[[108 123 126 110 108 119 119 111 124 108 123]
 [112 124 126 113 114 121 118 114 121 115 121]
 [107 120 124 107 109 120 121 107 119 108 119]
 [108 121 123 109 108 120 119 109 120 108 120]
 [104 116 122 105 104 119 120 105 120 103 119]
 [107 123 126 108 109 120 119 108 120 108 119]
 [112 118 120 113 110 123 123 112 123 109 123]]
:
[[108 126 108 119 124 123]
 [112 126 114 118 121 121]
 [107 124 109 121 119 119]
 [108 123 108 119 120 120]
 [104 122 104 120 120 119]
 [107 126 109 119 120 119]
 [112 120 110 123 123 123]]

[[129 145 130 143 148 137]
 [104 137 140 119 138 129]
 [133 144 113 112 143 126]
 [109 124 120 150 123 134]
 [145 135 115 107 133 121]]
:
[[129 130 148]
 [104 140 138]
 [133 113 143]
 [109 120 123]
 [145 115 133]]

[[128 128 127 128 117 129 138]
 [122 119 121 128 122 122 114]
 [131 132 133 129 130 132 140]
 [127 126 126 129 117 128 131]
 [126 126 125 128 128 128 122]
 [130 132 149 128 143 133 124]
 [125 123 124 128 126 125 119]
 [136 144 156 129 128 142 147]
 [127 128 132 128 145 128 117]
 [126 127 128 128 133 127 120]
 [130 130 139 128 141 131 122]]
:
[[128 127 117 138]
 [122 121 122 114]
 [131 133 130 140]
 [127 126 117 131]
 [126 125 128 122]
 [130 149 143 124]
 [125 124 126 119]
 [136 156 128 147]
 [127 132 145 117]
 [126 128 133 120]
 [130 139 141 122]]

[[127 130 128 127 128 128 132 128]
 [111 119 120 105 128 126 139 138]
 [120 123 125 125 130 128 129 128]]
:
[[127 128 128 132]
 [111 120 128 139]
 [120 125 130 129]]

[[126 126 133 128 136 128 121 126 125 135 134 134 127]
 [129 127 151 120 144 120 127 128 125 147 149 147 124]]
:
[[126 133 136 121 125 134 127]
 [129 151 144 127 125 149 124]]

[[139 108 137 131 127 132 129]
 [134 117 137 128 121 132 137]
 [119 138 127 141 128 157 118]]
:
[[139 137 127 129]
 [134 137 121 137]
 [119 127 128 118]]

[[132 133 122 118 131 121 136 129 119 115 139 119 120 124 119]
 [132 128 130 140 126 129 129 141 137 120 122 114 130 142 128]
 [135 133 132 129 126 128 136 113 131 115 126 124 110 129 128]
 [117 117 126 145 123 129 122 124 134 139 126 130 140 127 122]
 [135 125 132 140 134 124 119 107 128 125 135 124 130 129 137]]
:
[[132 122 131 136 119 139 120 119]
 [132 130 126 129 137 122 130 128]
 [135 132 126 136 131 126 110 128]
 [117 126 123 122 134 126 140 122]
 [135 132 134 119 128 135 130 137]]
